Here is a tiny trained network, its code and every weight. The questions are about switching its units off for an input and a class, where a switched-off unit gives its printed mean instead of its output.

import numpy as np


def w(rows, s, z=0):
    codes = np.array(rows[::2]) - 128.0
    scale = np.full(codes.shape[1], s)
    scale[-1] = z or s
    return codes * scale


def norm(h):
    return h / np.sqrt((h * h).mean(-1, keepdims=True) + 1e-5)


def f(y):
    return np.maximum(y, 0)


def log_softmax(a):
    a = a - a.max(-1, keepdims=True)
    return a - np.log(np.exp(a).sum(-1, keepdims=True))


def net(x, mask):
    res = np.array(x, float).reshape(1, 7) / 4 @ E
    u = 0
    for l in range(2):
        y = f(norm(res) @ A[l][:, :-1].T + A[l][:, -1])
        res = res + np.where(mask[u : u + 10], y, B[l][:, -1]) @ B[l][:, :-1]
        u += 10
    return log_softmax(norm(res)[-1] @ U[:, :-1].T + U[:, -1])


A, B = {}, {}
E = w([
[93,226,202],'x0',
[3,54,230],'x1',
[64,109,80],'x2',
[147,40,148],'x3',
[218,180,138],'x4',
[148,93,205],'x5',
[59,20,194],'x6',
],0.007)
A[0] = w([
[141,88,114,72],'0.n0',
[87,101,126,198],'0.n1',
[158,159,148,185],'0.n2',
[138,94,71,88],'0.n3',
[62,91,97,23],'0.n4',
[157,91,162,181],'0.n5',
[128,134,167,4],'0.n6',
[151,125,160,83],'0.n7',
[90,160,194,43],'0.n8',
[80,116,3,45],'0.n9',
],0.013,0.0041)
B[0] = w([
[99,46,55,163],'0.n0',
[182,226,50,255],'0.n1',
[127,237,28,243],'0.n2',
[52,218,169,196],'0.n3',
[207,190,165,203],'0.n4',
[132,106,7,240],'0.n5',
[58,93,194,135],'0.n6',
[112,198,197,156],'0.n7',
[31,149,157,196],'0.n8',
[2,179,144,251],'0.n9',
],0.0057,0.0037)
A[1] = w([
[142,92,50,2],'1.n0',
[143,64,128,59],'1.n1',
[128,108,25,172],'1.n2',
[25,129,199,146],'1.n3',
[132,45,54,140],'1.n4',
[219,174,118,110],'1.n5',
[127,197,248,20],'1.n6',
[80,183,72,139],'1.n7',
[252,210,136,46],'1.n8',
[173,102,130,110],'1.n9',
],0.011,0.0044)
B[1] = w([
[72,107,115,152],'1.n0',
[166,107,104,145],'1.n1',
[83,148,47,240],'1.n2',
[193,175,199,228],'1.n3',
[129,118,1,197],'1.n4',
[225,163,68,211],'1.n5',
[135,68,162,168],'1.n6',
[104,215,69,254],'1.n7',
[216,116,139,229],'1.n8',
[99,50,132,144],'1.n9',
],0.0073,0.0063)
U = w([
[147,93,149,2],'0',
[227,159,106,204],'1',
[77,171,79,135],'2',
[132,7,110,164],'3',
[116,146,90,144],'4',
[80,84,205,159],'5',
],0.021,0.0084)

Each question gives the input, the list of numbers given to net, and the class t.
The units are the neurons (one row each of A and B). Each row of codes is followed by its name. A weight is (code - 128) times the scale printed after its matrix; where a second scale follows, it is the last column's (A, B and U).
mask holds one flag per neuron, layer by layer. A switched-off neuron (its flag False) gives its mean, the last column of its row in B, instead of its output. The means were averaged over made-up inputs and are rounded, as every weight is.
A unit's drop is (log p(t) with every unit on - log p(t) with that unit switched off) / (log p(t) with every unit on - log p(t) with every unit switched off).
The circuit of an input: a set's keep is (log p(t) with only the set's units on - log p(t) with every unit switched off) / (log p(t) with every unit on - log p(t) with every unit switched off). Starting from the 12 units with the biggest drops (on a tie, the unit counted first), units are removed one at a time, each time the one whose removal leaves the highest keep (on an exact tie, the one counted first), for as long as the keep stays at least 0.8.
circuit, biggest first: the units of the circuit, biggest drop first
k most important neurons: the k neurons with the biggest drops, biggest first
top k neurons in layer l: the k neurons of layer l with the biggest drops, biggest first
drop of u: that unit's drop, to one decimal
input [-7,-6,4,4,-2,-4,-6], class 2: most important neuron => (0.n9)
input [-1,8,6,-6,-3,-4,4], class 5: circuit, biggest first => (0.n2; 1.n2; 1.n3)
input [-6,4,0,1,-1,4,-5], class 3: circuit, biggest first => (0.n2; 1.n7)
input [-4,-7,8,5,4,-7,8], class 2: circuit, biggest first => (0.n9; 0.n3)
input [-8,0,-7,8,-4,1,-6], class 2: top 2 neurons in layer 0 => (0.n3; 0.n5)
input [1,8,-5,5,-5,-1,-7], class 1: top 2 neurons in layer 0 => (0.n1; 0.n9)
input [3,0,5,0,-2,1,8], class 5: 2 most important neurons => (0.n2; 1.n5)
input [-3,-6,7,6,7,-2,6], class 2: top 2 neurons in layer 0 => (0.n3; 0.n9)
input [2,6,-4,4,-2,-6,1], class 1: 2 most important neurons => (1.n3; 0.n1)
input [8,-1,2,5,-3,-7,6], class 5: drop of 0.n2 => 0.4
input [7,0,-5,3,-7,1,0], class 5: drop of 1.n5 => 0.1
input [-2,-6,3,4,-3,6,-2], class 2: drop of 0.n3 => 0.2
